Below are the code and all the weights of a small trained network. Each question names an input and a class and asks about switching units off, where a switched-off unit gives its printed mean instead of its output.

import numpy as np


def w(rows, s, z=0):
    codes = np.array(rows[::2]) - 128.0
    scale = np.full(codes.shape[1], s)
    scale[-1] = z or s
    return codes * scale


def f(y):
    return y / 2 * (1 + np.tanh(0.7978845608 * (y + 0.044715 * y**3)))


def log_softmax(a):
    a = a - a.max(-1, keepdims=True)
    return a - np.log(np.exp(a).sum(-1, keepdims=True))


def net(x, mask):
    res = np.array(x, float).reshape(1, 5) / 4 @ E
    y = f(res @ A[0][:, :-1].T + A[0][:, -1])
    res = res + np.where(mask, y, B[0][:, -1]) @ B[0][:, :-1]
    return log_softmax(res[-1] @ U[:, :-1].T + U[:, -1])


A, B = {}, {}
E = w([
[108,251,126,112,151],'x0',
[120,101,211,74,206],'x1',
[89,136,174,237,153],'x2',
[156,134,124,146,147],'x3',
[107,121,131,112,114],'x4',
],0.013)
A[0] = w([
[54,109,165,176,194,131],'N1',
[139,79,147,172,91,209],'N2',
[126,177,243,147,139,180],'N3',
[79,105,143,145,176,148],'N4',
[187,92,166,11,173,145],'N5',
[69,239,103,142,139,247],'N6',
[118,75,129,137,102,252],'N7',
[98,179,111,187,133,146],'N8',
[170,148,65,97,88,180],'N9',
[92,45,114,125,112,236],'N10',
[113,126,168,144,187,140],'N11',
[71,166,68,138,104,169],'N12',
[177,23,118,96,148,252],'N13',
[117,108,32,116,102,162],'N14',
[139,174,111,88,175,168],'N15',
[76,84,115,184,101,164],'N16',
[63,100,167,135,152,140],'N17',
[112,207,122,148,131,209],'N18',
[87,152,91,220,98,151],'N19',
[160,147,86,113,79,171],'N20',
],0.012,0.0038)
B[0] = w([
[189,155,128,134,71,215],'N1',
[124,178,1,243,120,194],'N2',
[162,121,173,125,109,213],'N3',
[198,156,176,150,114,176],'N4',
[69,48,98,129,173,243],'N5',
[79,51,197,118,124,238],'N6',
[177,123,68,226,131,193],'N7',
[53,84,138,149,76,186],'N8',
[152,148,191,85,73,216],'N9',
[145,112,86,172,123,211],'N10',
[163,166,176,78,102,185],'N11',
[147,82,135,140,85,189],'N12',
[176,10,98,189,101,252],'N13',
[174,181,146,157,70,208],'N14',
[62,117,145,71,176,177],'N15',
[114,175,43,188,138,189],'N16',
[201,152,115,92,114,183],'N17',
[121,70,244,109,135,198],'N18',
[87,74,97,161,163,208],'N19',
[167,157,171,55,18,196],'N20',
],0.0076,0.012)
U = w([
[254,119,150,170,93,44],'0',
[116,42,166,177,151,253],'1',
[152,166,229,101,88,116],'2',
[57,132,152,71,242,73],'3',
[92,180,94,230,169,55],'4',
],0.0094,0.0029)

Each question gives the input, the list of numbers given to net, and the class t.
The units are the neurons (one row each of A and B). Each row of codes is followed by its name. A weight is (code - 128) times the scale printed after its matrix; where a second scale follows, it is the last column's (A, B and U).
mask holds one flag per neuron, in row order. A switched-off neuron (its flag False) gives its mean, the last column of its row in B, instead of its output. The means were averaged over made-up inputs and are rounded, as every weight is.
A unit's drop is (log p(t) with every unit on - log p(t) with that unit switched off) / (log p(t) with every unit on - log p(t) with every unit switched off).
The circuit of an input: a set's keep is (log p(t) with only the set's units on - log p(t) with every unit switched off) / (log p(t) with every unit on - log p(t) with every unit switched off). Starting from the 12 units with the biggest drops (on a tie, the unit counted first), units are removed one at a time, each time the one whose removal leaves the highest keep (on an exact tie, the one counted first), for as long as the keep stays at least 0.8.
circuit, biggest first: the units of the circuit, biggest drop first
unit that matters most: the unit with the biggest drop
top k neurons: the k neurons with the biggest drops, biggest first
drop when u is switched off: that unit's drop, to one decimal
input [-1,1,8,8,8], class 0: circuit, biggest first => N1
input [4,8,0,-8,3], class 3: circuit, biggest first => N5, N13
input [0,-8,1,6,0], class 4: top 2 neurons => N19, N13
input [1,6,8,-4,4], class 2: circuit, biggest first => N13, N11
input [1,5,5,1,-3], class 2: circuit, biggest first => N13, N11
input [-1,0,8,-6,0], class 4: circuit, biggest first => N16, N2
input [-7,-8,2,6,-8], class 4: circuit, biggest first => N2, N16
input [3,-7,2,-5,4], class 1: top 2 neurons => N19, N6
input [7,0,-5,3,3], class 2: top 3 neurons => N9, N20, N19
input [1,-5,4,6,-4], class 1: top 2 neurons => N18, N6
input [2,1,-7,5,2], class 3: top 2 neurons => N5, N15
input [-7,0,4,-2,0], class 4: top 2 neurons => N2, N16
input [-7,5,2,5,-3], class 0: drop when N6 is switched off => 0.1
input [3,-3,1,0,-8], class 1: drop when N13 is switched off => -0.1
input [8,2,-3,2,-5], class 3: unit that matters most => N15
input [3,-7,0,7,6], class 2: drop when N20 is switched off => 0.2
